Below are the code and all the weights of a small trained network. Each question names an input and a target symbol and asks about switching units off, where a switched-off unit gives its printed mean instead of its output.

import numpy as np


def w(rows, s, z=0):
    codes = np.array(rows[::2]) - 128.0
    scale = np.full(codes.shape[1], s)
    scale[-1] = z or s
    return codes * scale


def softmax(a):
    e = np.exp(a - a.max(-1, keepdims=True))
    return e / e.sum(-1, keepdims=True)


def log_softmax(a):
    a = a - a.max(-1, keepdims=True)
    return a - np.log(np.exp(a).sum(-1, keepdims=True))


def net(x, mask):
    ids = ['ΔΣΨαβγεζλμξπτ'.index(c) for c in x.split()]
    T = len(ids)
    res = E[ids] + P[:T]
    u = 0
    for l in range(3):
        r = res
        for j in range(2):
            rows = slice(4 * j, 4 * j + 4)
            q, k, v = (r @ M[l][rows].T for M in (Q, K, V))
            z = softmax(np.where(np.tri(T) > 0, q @ k.T / 4**0.5, -1e9)) @ v
            o = O[l][rows]
            res = res + np.where(mask[u + j], z, o[:, -1]) @ o[:, :-1]
        u += 2
    return log_softmax(res[-1] @ U[:, :-1].T + U[:, -1])


Q, K, V, O = {}, {}, {}, {}
E = w([
[118,166,95],'Δ',
[86,221,159],'Σ',
[89,106,119],'Ψ',
[214,68,144],'α',
[203,163,199],'β',
[128,128,112],'γ',
[148,159,111],'ε',
[107,117,252],'ζ',
[176,58,57],'λ',
[98,139,76],'μ',
[137,82,111],'ξ',
[192,205,165],'π',
[150,138,73],'τ',
],0.019)
P = w([
[119,165,136],'0',
[68,114,179],'1',
[226,219,91],'2',
[64,113,190],'3',
[251,235,83],'4',
[61,107,191],'5',
[255,235,76],'6',
[62,107,196],'7',
[251,232,74],'8',
],0.0072)
Q[0] = w([
[169,184,208],'0.h0',
[102,114,191],'0.h0',
[43,199,210],'0.h0',
[141,53,209],'0.h0',
[5,150,242],'0.h1',
[120,199,52],'0.h1',
[115,207,221],'0.h1',
[191,68,27],'0.h1',
],0.012)
K[0] = w([
[232,107,130],'0.h0',
[140,91,22],'0.h0',
[133,195,71],'0.h0',
[179,76,123],'0.h0',
[9,168,204],'0.h1',
[92,75,99],'0.h1',
[57,145,214],'0.h1',
[209,48,176],'0.h1',
],0.014)
V[0] = w([
[155,114,81],'0.h0',
[115,135,184],'0.h0',
[123,137,75],'0.h0',
[104,44,117],'0.h0',
[149,115,132],'0.h1',
[8,158,153],'0.h1',
[97,173,108],'0.h1',
[74,106,103],'0.h1',
],0.014)
O[0] = w([
[235,122,63,129],'0.h0',
[215,175,4,132],'0.h0',
[62,252,99,122],'0.h0',
[161,95,174,83],'0.h0',
[202,55,189,147],'0.h1',
[80,208,126,2],'0.h1',
[70,230,253,101],'0.h1',
[164,109,102,103],'0.h1',
],0.0036,0.0077)
Q[1] = w([
[54,80,148],'1.h0',
[101,203,30],'1.h0',
[177,167,119],'1.h0',
[166,147,225],'1.h0',
[80,54,144],'1.h1',
[163,168,200],'1.h1',
[112,92,247],'1.h1',
[117,138,79],'1.h1',
],0.011)
K[1] = w([
[68,112,143],'1.h0',
[136,136,74],'1.h0',
[211,125,93],'1.h0',
[157,163,151],'1.h0',
[81,108,120],'1.h1',
[132,155,183],'1.h1',
[2,133,106],'1.h1',
[109,187,67],'1.h1',
],0.021)
V[1] = w([
[254,194,144],'1.h0',
[167,219,209],'1.h0',
[139,123,63],'1.h0',
[108,170,87],'1.h0',
[1,46,81],'1.h1',
[37,130,124],'1.h1',
[182,187,90],'1.h1',
[73,174,143],'1.h1',
],0.0099)
O[1] = w([
[139,155,239,247],'1.h0',
[110,44,133,93],'1.h0',
[190,53,171,177],'1.h0',
[94,149,124,103],'1.h0',
[90,109,66,12],'1.h1',
[143,125,153,2],'1.h1',
[141,165,1,194],'1.h1',
[127,107,168,22],'1.h1',
],0.0091,0.0063)
Q[2] = w([
[157,146,134],'2.h0',
[157,147,90],'2.h0',
[62,120,86],'2.h0',
[50,202,125],'2.h0',
[101,177,112],'2.h1',
[127,254,80],'2.h1',
[129,65,135],'2.h1',
[85,14,150],'2.h1',
],0.0098)
K[2] = w([
[109,187,137],'2.h0',
[97,24,160],'2.h0',
[121,108,8],'2.h0',
[112,201,130],'2.h0',
[95,153,90],'2.h1',
[46,158,145],'2.h1',
[155,10,146],'2.h1',
[184,13,96],'2.h1',
],0.013)
V[2] = w([
[111,199,57],'2.h0',
[139,150,98],'2.h0',
[63,69,102],'2.h0',
[2,172,135],'2.h0',
[35,194,194],'2.h1',
[42,234,215],'2.h1',
[127,229,212],'2.h1',
[126,108,157],'2.h1',
],0.0096)
O[2] = w([
[165,143,66,58],'2.h0',
[102,254,84,115],'2.h0',
[121,58,98,25],'2.h0',
[79,171,144,20],'2.h0',
[189,106,60,158],'2.h1',
[107,175,214,204],'2.h1',
[132,163,102,253],'2.h1',
[100,118,127,133],'2.h1',
],0.0061,0.0071)
U = w([
[99,135,135,215],'Δ',
[115,219,102,61],'Σ',
[38,116,101,191],'Ψ',
[183,64,187,106],'α',
[152,133,211,64],'β',
[112,83,146,220],'γ',
[91,123,178,200],'ε',
[118,98,214,152],'ζ',
[212,138,61,137],'λ',
[96,197,12,2],'μ',
[158,56,81,68],'ξ',
[145,168,160,195],'π',
[84,179,170,51],'τ',
],0.011,0.0083)

Each question gives the input, a string of symbols that net reads in full, and the target symbol t.
The units are the heads (4 rows each of Q, K, V and O). Each row of codes is followed by its name. A weight is (code - 128) times the scale printed after its matrix; where a second scale follows, it is the last column's (O and U).
mask holds one flag per head, layer by layer. A switched-off head (its flag False) gives its mean, the last column of its rows in O, instead of its output. The means were averaged over made-up inputs and are rounded, as every weight is.
A unit's drop is (log p(t) with every unit on - log p(t) with that unit switched off) / (log p(t) with every unit on - log p(t) with every unit switched off).
The circuit of an input: a set's keep is (log p(t) with only the set's units on - log p(t) with every unit switched off) / (log p(t) with every unit on - log p(t) with every unit switched off). Starting from all 6 units, units are removed one at a time, each time the one whose removal leaves the highest keep (on an exact tie, the one counted first), for as long as the keep stays at least 0.8.
circuit, biggest first: the units of the circuit, biggest drop first
unit that matters most: the unit with the biggest drop
heads that matter: for each layer, one digit per head in row order, 1 if its drop is at least 0.15 and else 0, layers parted by /
input λ μ τ ζ ξ ζ α α Ψ, target α: heads that matter	11 / 00 / 10
input Σ Ψ ε, target Σ: circuit, biggest first	2.h0; 0.h1
input Σ Ψ τ Σ Σ ζ Σ, target Σ: circuit, biggest first	0.h1; 2.h0
input Ψ μ λ λ λ γ Ψ, target λ: circuit, biggest first	0.h1; 1.h0; 2.h0
input ξ λ λ λ λ π, target β: unit that matters most	1.h1
input ξ Δ μ λ Ψ, target λ: circuit, biggest first	1.h0; 2.h0
input λ τ Ψ λ π ζ Δ Σ, target τ: circuit, biggest first	0.h1; 1.h0; 2.h0
input τ Δ ξ λ ε λ ε Σ μ, target Σ: heads that matter	01 / 11 / 11
input Δ α ξ, target α: circuit, biggest first	2.h0; 0.h0; 0.h1
input ε λ ε ε ξ λ Σ, target Σ: circuit, biggest first	2.h0; 0.h1
input β β Ψ μ, target μ: heads that matter	00 / 10 / 10
input π λ λ ε μ Ψ π Σ ε, target Σ: heads that matter	11 / 11 / 11
input γ γ Σ τ ζ λ λ Σ, target τ: heads that matter	01 / 01 / 10
input ξ α ξ μ τ, target α: heads that matter	10 / 10 / 10
input Ψ α Ψ ε ε, target α: circuit, biggest first	2.h0; 0.h1; 1.h0; 0.h0
input Δ β ε μ γ τ λ τ, target λ: circuit, biggest first	1.h1; 0.h1; 2.h0
input ε α ε μ β λ ξ Ψ, target Ψ: circuit, biggest first	1.h0; 1.h1; 2.h1
input Δ Ψ π Δ ε μ β, target β: circuit, biggest first	1.h0; 1.h1
input λ λ ε Δ, target Σ: unit that matters most	0.h1
input γ Ψ β, target β: unit that matters most	1.h0
input γ Σ Ψ Σ λ Ψ, target Ψ: circuit, biggest first	1.h0; 2.h1
input ξ τ ζ, target ζ: heads that matter	00 / 11 / 10
input Σ Ψ ε Σ Ψ, target Σ: heads that matter	11 / 00 / 11
input λ λ λ Σ λ λ, target ξ: heads that matter	01 / 00 / 00
